Below is a small trained network, with its code and all its weights. Each question gives an input and a target symbol and asks what happens when units are switched off, that is, made to give their printed mean instead of their output.

import numpy as np


def w(rows, s, z=0):
    codes = np.array(rows[::2]) - 128.0
    scale = np.full(codes.shape[1], s)
    scale[-1] = z or s
    return codes * scale


def f(y):
    return np.maximum(y, 0)


def softmax(a):
    e = np.exp(a - a.max(-1, keepdims=True))
    return e / e.sum(-1, keepdims=True)


def log_softmax(a):
    a = a - a.max(-1, keepdims=True)
    return a - np.log(np.exp(a).sum(-1, keepdims=True))


def net(x, mask):
    ids = ['αβγδεζθλμξπστφψω'.index(c) for c in x.split()]
    T = len(ids)
    res = E[ids] + P[:T]
    r = res
    for j in range(3):
        rows = slice(4 * j, 4 * j + 4)
        q, k, v = (r @ M[0][rows].T for M in (Q, K, V))
        z = softmax(np.where(np.tri(T) > 0, q @ k.T / 4**0.5, -1e9)) @ v
        o = O[0][rows]
        res = res + np.where(mask[j], z, o[:, -1]) @ o[:, :-1]
    y = f(res @ A[0][:, :-1].T + A[0][:, -1])
    res = res + np.where(mask[3:19], y, B[0][:, -1]) @ B[0][:, :-1]
    return log_softmax(res[-1] @ U[:, :-1].T + U[:, -1])


Q, K, V, O, A, B = {}, {}, {}, {}, {}, {}
E = w([
[163,86,162,182,153],'α',
[157,143,144,158,192],'β',
[101,206,148,125,157],'γ',
[137,84,168,131,123],'δ',
[171,54,197,218,50],'ε',
[87,139,168,86,115],'ζ',
[60,157,178,198,30],'θ',
[134,125,186,141,92],'λ',
[81,189,102,156,101],'μ',
[141,181,151,180,175],'ξ',
[69,124,119,131,67],'π',
[90,248,137,224,105],'σ',
[175,141,159,254,142],'τ',
[160,148,190,147,174],'φ',
[93,114,119,123,117],'ψ',
[190,102,202,214,160],'ω',
],0.012)
P = w([
[53,93,117,150,164],'0',
[127,130,40,134,48],'1',
[99,159,224,150,122],'2',
[176,107,51,129,56],'3',
[105,163,242,161,116],'4',
[200,113,63,122,50],'5',
[121,184,254,166,104],'6',
[226,123,74,117,31],'7',
[108,181,249,185,106],'8',
],0.015)
Q[0] = w([
[91,153,180,144,144],'head 0',
[147,84,66,99,119],'head 0',
[131,158,103,132,125],'head 0',
[90,116,145,219,145],'head 0',
[125,181,121,149,171],'head 1',
[78,148,173,215,93],'head 1',
[76,143,126,92,77],'head 1',
[79,46,232,122,89],'head 1',
[199,135,88,179,148],'head 2',
[52,208,123,114,135],'head 2',
[152,166,85,108,101],'head 2',
[197,168,159,60,249],'head 2',
],0.014)
K[0] = w([
[43,82,135,184,146],'head 0',
[211,160,144,91,59],'head 0',
[145,154,111,127,154],'head 0',
[66,89,82,187,159],'head 0',
[132,159,67,116,171],'head 1',
[27,107,96,253,172],'head 1',
[22,145,145,77,80],'head 1',
[60,11,170,91,148],'head 1',
[211,145,139,119,98],'head 2',
[108,165,180,160,155],'head 2',
[158,139,150,63,96],'head 2',
[180,155,102,58,198],'head 2',
],0.013)
V[0] = w([
[108,214,83,138,128],'head 0',
[139,137,75,187,86],'head 0',
[168,152,224,161,115],'head 0',
[106,176,184,147,99],'head 0',
[195,77,107,187,139],'head 1',
[134,102,80,140,6],'head 1',
[97,169,97,139,191],'head 1',
[127,115,155,103,76],'head 1',
[91,88,123,163,106],'head 2',
[162,110,100,186,149],'head 2',
[94,94,106,131,146],'head 2',
[98,141,141,138,174],'head 2',
],0.019)
O[0] = w([
[219,102,110,84,150,143],'head 0',
[196,220,83,78,69,254],'head 0',
[144,65,120,232,1,147],'head 0',
[234,120,104,234,133,192],'head 0',
[88,223,169,124,59,144],'head 1',
[140,218,125,167,200,163],'head 1',
[168,78,154,77,107,164],'head 1',
[110,136,114,170,157,104],'head 1',
[164,184,132,115,168,253],'head 2',
[102,156,140,99,103,155],'head 2',
[131,169,167,165,97,91],'head 2',
[179,117,180,151,99,109],'head 2',
],0.013,0.0082)
A[0] = w([
[106,52,118,142,184,25],'neuron 0',
[82,143,143,134,82,72],'neuron 1',
[58,96,176,161,248,106],'neuron 2',
[122,168,93,66,86,137],'neuron 3',
[124,155,201,130,170,65],'neuron 4',
[65,165,102,60,120,118],'neuron 5',
[142,99,111,220,132,14],'neuron 6',
[142,79,138,92,172,70],'neuron 7',
[56,88,195,82,152,112],'neuron 8',
[136,127,98,33,95,199],'neuron 9',
[229,147,77,94,114,11],'neuron 10',
[164,162,50,99,168,14],'neuron 11',
[145,165,86,183,96,28],'neuron 12',
[117,49,158,100,249,52],'neuron 13',
[124,79,43,51,70,107],'neuron 14',
[134,212,105,105,130,75],'neuron 15',
],0.011)
B[0] = w([
[35,88,180,38,24,134],'neuron 0',
[108,113,90,92,96,162],'neuron 1',
[132,128,255,166,141,144],'neuron 2',
[151,113,138,175,192,207],'neuron 3',
[84,133,92,122,105,146],'neuron 4',
[84,92,70,115,80,168],'neuron 5',
[85,139,145,79,123,149],'neuron 6',
[159,151,90,137,84,150],'neuron 7',
[101,89,29,94,245,162],'neuron 8',
[151,164,130,163,144,198],'neuron 9',
[1,116,74,122,121,253],'neuron 10',
[141,129,195,139,43,207],'neuron 11',
[120,97,137,53,173,213],'neuron 12',
[87,187,158,66,53,149],'neuron 13',
[166,157,207,138,197,162],'neuron 14',
[168,54,148,148,157,243],'neuron 15',
],0.0089,0.024)
U = w([
[84,133,175,122,153,89],'α',
[40,118,156,172,231,66],'β',
[154,207,195,120,181,88],'γ',
[150,141,135,64,131,92],'δ',
[104,34,140,169,159,87],'ε',
[38,238,132,172,130,87],'ζ',
[177,238,87,190,253,255],'θ',
[159,122,17,138,113,203],'λ',
[79,113,130,177,82,93],'μ',
[186,186,169,159,82,103],'ξ',
[85,216,125,64,215,68],'π',
[214,95,190,135,175,90],'σ',
[139,242,93,60,136,83],'τ',
[117,98,208,254,154,96],'φ',
[135,104,108,66,248,72],'ψ',
[33,151,37,88,155,100],'ω',
],0.0062,0.01)

Each question gives the input, a string of symbols that net reads in full, and the target symbol t.
The units are the heads (4 rows each of Q, K, V and O) and the neurons (one row each of A and B). Each row of codes is followed by its name. A weight is (code - 128) times the scale printed after its matrix; where a second scale follows, it is the last column's (O, A, B and U).
mask holds one flag per unit, heads first, then neurons. A switched-off unit (its flag False) gives its mean, the last column of its rows in O or B, instead of its output. The means were averaged over made-up inputs and are rounded, as every weight is.
A unit's drop is (log p(t) with every unit on - log p(t) with that unit switched off) / (log p(t) with every unit on - log p(t) with every unit switched off).
The circuit of an input: a set's keep is (log p(t) with only the set's units on - log p(t) with every unit switched off) / (log p(t) with every unit on - log p(t) with every unit switched off). Starting from the 12 units with the biggest drops (on a tie, the unit counted first), units are removed one at a time, each time the one whose removal leaves the highest keep (on an exact tie, the one counted first), for as long as the keep stays at least 0.8.
units of the circuit, in order: the units of the circuit, biggest drop first
k most important neurons: the k neurons with the biggest drops, biggest first
heads that matter: for each layer, one digit per head in row order, 1 if its drop is at least 0.15 and else 0, layers parted by /
input σ λ β θ τ τ φ ε τ, target λ: heads that matter -> 110
input ζ δ π β λ γ, target θ: heads that matter -> 000
input σ β δ δ θ θ ψ μ ξ, target λ: heads that matter -> 110
input γ ξ λ, target δ: units of the circuit, in order -> head 1; head 0; neuron 13
input λ γ θ π, target θ: units of the circuit, in order -> head 0; neuron 9
input τ λ σ, target ξ: units of the circuit, in order -> neuron 10; head 1
input π λ θ θ ψ γ ζ, target γ: heads that matter -> 111
input δ μ τ σ σ α π γ γ, target β: heads that matter -> 100
input φ β μ ε δ μ δ, target ε: heads that matter -> 110
input μ π θ δ ψ φ, target θ: 2 most important neurons -> neuron 10; neuron 3
input σ σ σ π λ, target λ: units of the circuit, in order -> head 0; neuron 10; head 1; neuron 7
input ξ ε ψ σ, target θ: 2 most important neurons -> neuron 3; neuron 15
input δ ε φ θ λ σ τ λ μ, target β: units of the circuit, in order -> head 0
input β φ ξ β ω α λ γ ε, target ψ: units of the circuit, in order -> head 0; neuron 8; head 1
input θ θ ζ ω, target θ: units of the circuit, in order -> head 1
input ε δ θ τ ε γ θ θ β, target ζ: units of the circuit, in order -> head 0; head 1
input τ β θ μ τ, target ξ: heads that matter -> 010
input ε π δ σ λ θ ζ β θ, target ζ: heads that matter -> 110
input α ε ψ λ φ ψ α ω, target θ: heads that matter -> 000
input π ε θ ζ σ ε θ, target γ: 2 most important neurons -> neuron 2; neuron 10
